Here is a tiny trained network, its code and every weight. The questions are about switching its units off for an input and a class, where a switched-off unit gives its printed mean instead of its output.

import numpy as np


def w(rows, s, z=0):
    codes = np.array(rows[::2]) - 128.0
    scale = np.full(codes.shape[1], s)
    scale[-1] = z or s
    return codes * scale


def f(y):
    return np.maximum(y, 0)


def log_softmax(a):
    a = a - a.max(-1, keepdims=True)
    return a - np.log(np.exp(a).sum(-1, keepdims=True))


def net(x, mask):
    res = np.array(x, float).reshape(1, 4) / 4 @ E
    y = f(res @ A[0][:, :-1].T + A[0][:, -1])
    res = res + np.where(mask, y, B[0][:, -1]) @ B[0][:, :-1]
    return log_softmax(res[-1] @ U[:, :-1].T + U[:, -1])


A, B = {}, {}
E = w([
[99,92,77,60,43,243,130,76,180,47],'x0',
[9,174,168,148,45,150,136,2,202,130],'x1',
[117,101,218,159,89,102,79,62,101,133],'x2',
[186,207,46,222,110,128,203,199,79,229],'x3',
],0.0065)
A[0] = w([
[209,189,78,175,213,66,119,207,27,209,237],'N0',
[91,78,198,49,90,67,51,19,166,71,232],'N1',
[90,71,179,99,104,88,76,61,138,61,164],'N2',
[189,193,105,216,207,26,124,177,41,248,255],'N3',
[33,189,124,201,13,168,151,44,149,142,248],'N4',
[103,192,79,160,68,202,137,27,191,194,203],'N5',
[103,106,215,188,186,73,56,151,58,120,235],'N6',
[49,75,255,59,122,86,45,84,135,34,233],'N7',
],0.0053,0.0018)
B[0] = w([
[220,226,94,182,177,45,217,220,40,227,242],'N0',
[129,13,206,1,169,162,20,83,227,9,214],'N1',
[151,54,189,30,196,130,88,57,187,82,186],'N2',
[237,192,219,158,84,35,246,204,52,221,244],'N3',
[55,171,160,253,69,174,173,45,194,122,208],'N4',
[43,214,83,178,57,173,152,105,192,97,191],'N5',
[156,46,201,161,135,23,173,111,159,212,176],'N6',
[218,26,171,46,240,157,99,23,200,83,216],'N7',
],0.0054,0.011)
U = w([
[17,218,134,206,21,176,126,47,220,95,123],'0',
[177,134,1,75,154,195,137,221,119,62,200],'1',
[118,56,211,37,207,133,33,49,200,60,2],'2',
[195,215,172,211,126,48,187,220,72,197,83],'3',
],0.0059,0.002)

Each question gives the input, the list of numbers given to net, and the class t.
The units are the neurons (one row each of A and B). Each row of codes is followed by its name. A weight is (code - 128) times the scale printed after its matrix; where a second scale follows, it is the last column's (A, B and U).
mask holds one flag per neuron, in row order. A switched-off neuron (its flag False) gives its mean, the last column of its row in B, instead of its output. The means were averaged over made-up inputs and are rounded, as every weight is.
A unit's drop is (log p(t) with every unit on - log p(t) with that unit switched off) / (log p(t) with every unit on - log p(t) with every unit switched off).
The circuit of an input: a set's keep is (log p(t) with only the set's units on - log p(t) with every unit switched off) / (log p(t) with every unit on - log p(t) with every unit switched off). Starting from all 8 units, units are removed one at a time, each time the one whose removal leaves the highest keep (on an exact tie, the one counted first), for as long as the keep stays at least 0.8.
circuit, biggest first: the units of the circuit, biggest drop first
top k neurons: the k neurons with the biggest drops, biggest first
drop when u is switched off: that unit's drop, to one decimal
input [7,-1,-1,7], class 0: circuit, biggest first => N3, N0, N5
input [-1,5,0,6], class 0: circuit, biggest first => N4, N5
input [-7,4,5,-1], class 2: circuit, biggest first => N0, N7
input [4,0,-5,-1], class 0: circuit, biggest first => N0, N7
input [7,8,4,-1], class 2: top 3 neurons => N1, N7, N2
input [8,-3,7,6], class 0: top 2 neurons => N0, N3
input [-8,5,-2,-4], class 2: top neuron => N0
input [-1,5,6,5], class 0: drop when N4 is switched off => 0.1
input [-1,0,-7,-2], class 1: drop when N4 is switched off => 0.3
input [5,0,3,4], class 0: drop when N3 is switched off => 0.1
